Below is a small trained network, with its code and all its weights. Each question gives an input and a class and asks what happens when units are switched off, that is, made to give their printed mean instead of their output.

import numpy as np


def w(rows, s, z=0):
    codes = np.array(rows[::2]) - 128.0
    scale = np.full(codes.shape[1], s)
    scale[-1] = z or s
    return codes * scale


def norm(h):
    return h / np.sqrt((h * h).mean(-1, keepdims=True) + 1e-5)


def f(y):
    return y / 2 * (1 + np.tanh(0.7978845608 * (y + 0.044715 * y**3)))


def log_softmax(a):
    a = a - a.max(-1, keepdims=True)
    return a - np.log(np.exp(a).sum(-1, keepdims=True))


def net(x, mask):
    res = np.array(x, float).reshape(1, 3) / 4 @ E
    u = 0
    for l in range(3):
        y = f(norm(res) @ A[l][:, :-1].T + A[l][:, -1])
        res = res + np.where(mask[u : u + 9], y, B[l][:, -1]) @ B[l][:, :-1]
        u += 9
    return log_softmax(norm(res)[-1] @ U[:, :-1].T + U[:, -1])


A, B = {}, {}
E = w([
[139,87,201],'x0',
[181,2,72],'x1',
[124,126,129],'x2',
],0.0076)
A[0] = w([
[76,51,206,148],'L0N0',
[146,92,96,52],'L0N1',
[78,147,94,71],'L0N2',
[139,63,83,98],'L0N3',
[113,147,6,19],'L0N4',
[95,186,187,93],'L0N5',
[32,147,8,75],'L0N6',
[151,112,18,255],'L0N7',
[110,192,168,54],'L0N8',
],0.012,0.0042)
B[0] = w([
[173,149,180,184],'L0N0',
[78,140,98,147],'L0N1',
[111,167,164,132],'L0N2',
[53,109,99,196],'L0N3',
[183,101,162,171],'L0N4',
[139,163,90,193],'L0N5',
[190,94,209,186],'L0N6',
[101,130,195,253],'L0N7',
[117,79,6,173],'L0N8',
],0.012,0.0074)
A[1] = w([
[138,115,170,157],'L1N0',
[26,91,65,102],'L1N1',
[227,128,74,62],'L1N2',
[124,155,39,94],'L1N3',
[247,111,32,116],'L1N4',
[80,38,119,88],'L1N5',
[95,134,218,177],'L1N6',
[75,52,217,174],'L1N7',
[43,110,112,2],'L1N8',
],0.013,0.0048)
B[1] = w([
[201,196,122,159],'L1N0',
[254,198,124,161],'L1N1',
[170,213,157,133],'L1N2',
[83,214,118,157],'L1N3',
[216,228,133,144],'L1N4',
[21,187,103,175],'L1N5',
[227,191,150,192],'L1N6',
[124,205,81,245],'L1N7',
[173,191,176,132],'L1N8',
],0.0089,0.012)
A[2] = w([
[45,136,175,100],'L2N0',
[187,91,134,51],'L2N1',
[63,80,189,163],'L2N2',
[139,38,88,9],'L2N3',
[37,50,172,122],'L2N4',
[202,157,149,179],'L2N5',
[160,162,131,159],'L2N6',
[81,175,58,122],'L2N7',
[162,7,104,2],'L2N8',
],0.012,0.0084)
B[2] = w([
[105,192,103,119],'L2N0',
[193,255,112,118],'L2N1',
[153,209,5,111],'L2N2',
[74,131,82,125],'L2N3',
[11,194,66,118],'L2N4',
[174,40,206,254],'L2N5',
[111,45,167,220],'L2N6',
[81,109,207,218],'L2N7',
[36,65,147,126],'L2N8',
],0.0066,0.0083)
U = w([
[35,213,66,177],'0',
[172,190,131,203],'1',
[199,108,173,94],'2',
[181,170,93,124],'3',
[72,3,36,2],'4',
[71,31,40,2],'5',
],0.019,0.0096)

Each question gives the input, the list of numbers given to net, and the class t.
The units are the neurons (one row each of A and B). Each row of codes is followed by its name. A weight is (code - 128) times the scale printed after its matrix; where a second scale follows, it is the last column's (A, B and U).
mask holds one flag per neuron, layer by layer. A switched-off neuron (its flag False) gives its mean, the last column of its row in B, instead of its output. The means were averaged over made-up inputs and are rounded, as every weight is.
A unit's drop is (log p(t) with every unit on - log p(t) with that unit switched off) / (log p(t) with every unit on - log p(t) with every unit switched off).
unit that matters most: the unit with the biggest drop
top k neurons: the k neurons with the biggest drops, biggest first
top k neurons in layer l: the k neurons of layer l with the biggest drops, biggest first
drop when u is switched off: that unit's drop, to one decimal
input [-7,5,0], class 2: unit that matters most -> L0N6
input [6,8,2], class 0: top 2 neurons -> L1N5, L0N3
input [-6,-4,-4], class 2: top 2 neurons in layer 0 -> L0N6, L0N2
input [-7,-5,2], class 2: top 2 neurons -> L0N6, L0N3
input [-8,3,-4], class 2: top 2 neurons in layer 0 -> L0N6, L0N4
input [-4,-7,-6], class 0: top 2 neurons in layer 1 -> L1N6, L1N0
input [6,8,-6], class 0: top 2 neurons -> L1N5, L0N3
input [3,-6,5], class 0: top 2 neurons -> L1N6, L1N3
input [0,-4,0], class 0: top 2 neurons -> L1N3, L1N6
input [-8,6,-3], class 2: top 4 neurons -> L0N6, L0N8, L0N4, L1N6
input [5,5,-5], class 0: top 4 neurons in layer 0 -> L0N6, L0N3, L0N4, L0N7
input [8,-5,4], class 2: top 2 neurons -> L1N7, L0N7
input [-3,-6,6], class 0: top 2 neurons in layer 0 -> L0N4, L0N2
input [-4,8,-2], class 0: unit that matters most -> L1N5
input [-6,-5,-5], class 2: top 2 neurons in layer 1 -> L1N7, L1N5
input [-3,-6,2], class 0: drop when L1N0 is switched off -> 0.2
input [3,-8,8], class 0: drop when L0N8 is switched off -> 0.1
input [4,-7,-6], class 0: drop when L1N6 is switched off -> 0.4
